Below is a small trained network, with its code and all its weights. Each question gives an input and a class and asks what happens when units are switched off, that is, made to give their printed mean instead of their output.

import numpy as np


def w(rows, s, z=0):
    codes = np.array(rows[::2]) - 128.0
    scale = np.full(codes.shape[1], s)
    scale[-1] = z or s
    return codes * scale


def f(y):
    return y / 2 * (1 + np.tanh(0.7978845608 * (y + 0.044715 * y**3)))


def log_softmax(a):
    a = a - a.max(-1, keepdims=True)
    return a - np.log(np.exp(a).sum(-1, keepdims=True))


def net(x, mask):
    res = np.array(x, float).reshape(1, 5) / 4 @ E
    y = f(res @ A[0][:, :-1].T + A[0][:, -1])
    res = res + np.where(mask, y, B[0][:, -1]) @ B[0][:, :-1]
    return log_softmax(res[-1] @ U[:, :-1].T + U[:, -1])


A, B = {}, {}
E = w([
[50,254,149,37,85],'x0',
[129,131,126,125,130],'x1',
[7,175,10,188,246],'x2',
[39,42,248,97,195],'x3',
[134,134,130,128,131],'x4',
],0.006)
A[0] = w([
[86,189,119,59,64,125],'N1',
[79,183,141,51,115,115],'N2',
[168,158,74,194,77,86],'N3',
[174,95,122,31,82,119],'N4',
[158,24,55,136,159,170],'N5',
[183,239,137,145,124,110],'N6',
[163,166,129,117,169,255],'N7',
[47,168,137,65,83,132],'N8',
[177,160,86,113,150,96],'N9',
[132,21,81,158,108,109],'N10',
[164,106,5,177,56,127],'N11',
[51,28,216,152,160,148],'N12',
[58,109,67,180,150,139],'N13',
[38,116,55,128,142,113],'N14',
[123,87,183,88,202,96],'N15',
[173,179,88,145,106,94],'N16',
[82,220,131,63,155,113],'N17',
[159,68,117,194,139,100],'N18',
[89,97,160,103,185,100],'N19',
[40,207,143,97,21,115],'N20',
[170,133,140,55,254,105],'N21',
[125,161,99,141,208,99],'N22',
[119,115,184,92,182,95],'N23',
[166,207,104,212,85,131],'N24',
[104,108,179,95,171,96],'N25',
[156,136,89,101,126,83],'N26',
[160,143,210,101,79,93],'N27',
[176,89,157,71,107,134],'N28',
[210,119,82,213,148,117],'N29',
[197,37,182,98,84,144],'N30',
[150,114,153,105,88,91],'N31',
],0.0096,0.012)
B[0] = w([
[157,88,79,125,173,162],'N1',
[148,77,68,101,146,155],'N2',
[104,108,72,111,104,156],'N3',
[140,176,100,161,123,155],'N4',
[183,126,120,114,168,204],'N5',
[110,106,101,106,132,151],'N6',
[138,205,250,70,150,247],'N7',
[150,113,98,136,188,163],'N8',
[105,107,101,135,86,133],'N9',
[143,93,90,136,179,157],'N10',
[90,121,120,84,112,195],'N11',
[104,139,100,64,102,210],'N12',
[147,202,81,144,108,177],'N13',
[163,195,81,178,77,160],'N14',
[122,107,91,109,105,151],'N15',
[68,107,80,118,104,146],'N16',
[171,122,99,140,149,159],'N17',
[189,65,59,147,164,153],'N18',
[116,125,44,123,66,147],'N19',
[159,98,68,141,174,169],'N20',
[121,138,96,122,122,131],'N21',
[135,132,92,163,101,142],'N22',
[100,108,55,122,100,140],'N23',
[82,113,118,84,113,175],'N24',
[107,106,95,117,90,142],'N25',
[108,76,93,140,104,122],'N26',
[160,156,96,184,84,151],'N27',
[164,159,85,126,120,161],'N28',
[147,116,108,102,133,180],'N29',
[159,172,102,133,122,197],'N30',
[159,126,103,201,83,131],'N31',
],0.011,0.012)
U = w([
[185,50,100,134,225,94],'0',
[158,194,106,217,76,87],'1',
[66,69,106,23,61,73],'2',
[146,147,156,75,156,247],'3',
[144,149,154,79,155,253],'4',
[103,110,244,133,164,85],'5',
[105,67,172,231,114,73],'6',
],0.011,0.0065)

Each question gives the input, the list of numbers given to net, and the class t.
The units are the neurons (one row each of A and B). Each row of codes is followed by its name. A weight is (code - 128) times the scale printed after its matrix; where a second scale follows, it is the last column's (A, B and U).
mask holds one flag per neuron, in row order. A switched-off neuron (its flag False) gives its mean, the last column of its row in B, instead of its output. The means were averaged over made-up inputs and are rounded, as every weight is.
A unit's drop is (log p(t) with every unit on - log p(t) with that unit switched off) / (log p(t) with every unit on - log p(t) with every unit switched off).
The circuit of an input: a set's keep is (log p(t) with only the set's units on - log p(t) with every unit switched off) / (log p(t) with every unit on - log p(t) with every unit switched off). Starting from the 12 units with the biggest drops (on a tie, the unit counted first), units are removed one at a time, each time the one whose removal leaves the highest keep (on an exact tie, the one counted first), for as long as the keep stays at least 0.8.
units of the circuit, in order: the units of the circuit, biggest drop first
top k neurons: the k neurons with the biggest drops, biggest first
drop of u: that unit's drop, to one decimal
input [5,0,0,-4,-4], class 0: units of the circuit, in order : N20, N1
input [7,0,-8,-8,-6], class 1: units of the circuit, in order : N27
input [2,-1,-7,-5,-3], class 1: units of the circuit, in order : N27, N4
input [5,-7,4,-8,-8], class 2: units of the circuit, in order : N24, N16
input [3,6,8,8,-8], class 1: top 2 neurons : N14, N13
input [-6,6,2,7,7], class 2: top 2 neurons : N12, N19
input [-5,-7,6,-8,-4], class 2: units of the circuit, in order : N11, N24
input [0,1,0,5,0], class 2: units of the circuit, in order : N12, N5
input [2,3,-8,-7,1], class 1: top 2 neurons : N27, N4
input [6,4,-5,1,-5], class 0: units of the circuit, in order : N20, N1, N8
input [6,-3,5,-7,3], class 2: top 3 neurons : N24, N16, N5
input [5,-1,4,1,-5], class 0: drop of N20 : 0.3
input [-2,-7,5,-8,2], class 2: drop of N11 : 0.1
input [4,-8,-8,-6,-7], class 1: drop of N16 : 0.0
input [-4,2,2,8,5], class 2: units of the circuit, in order : N12
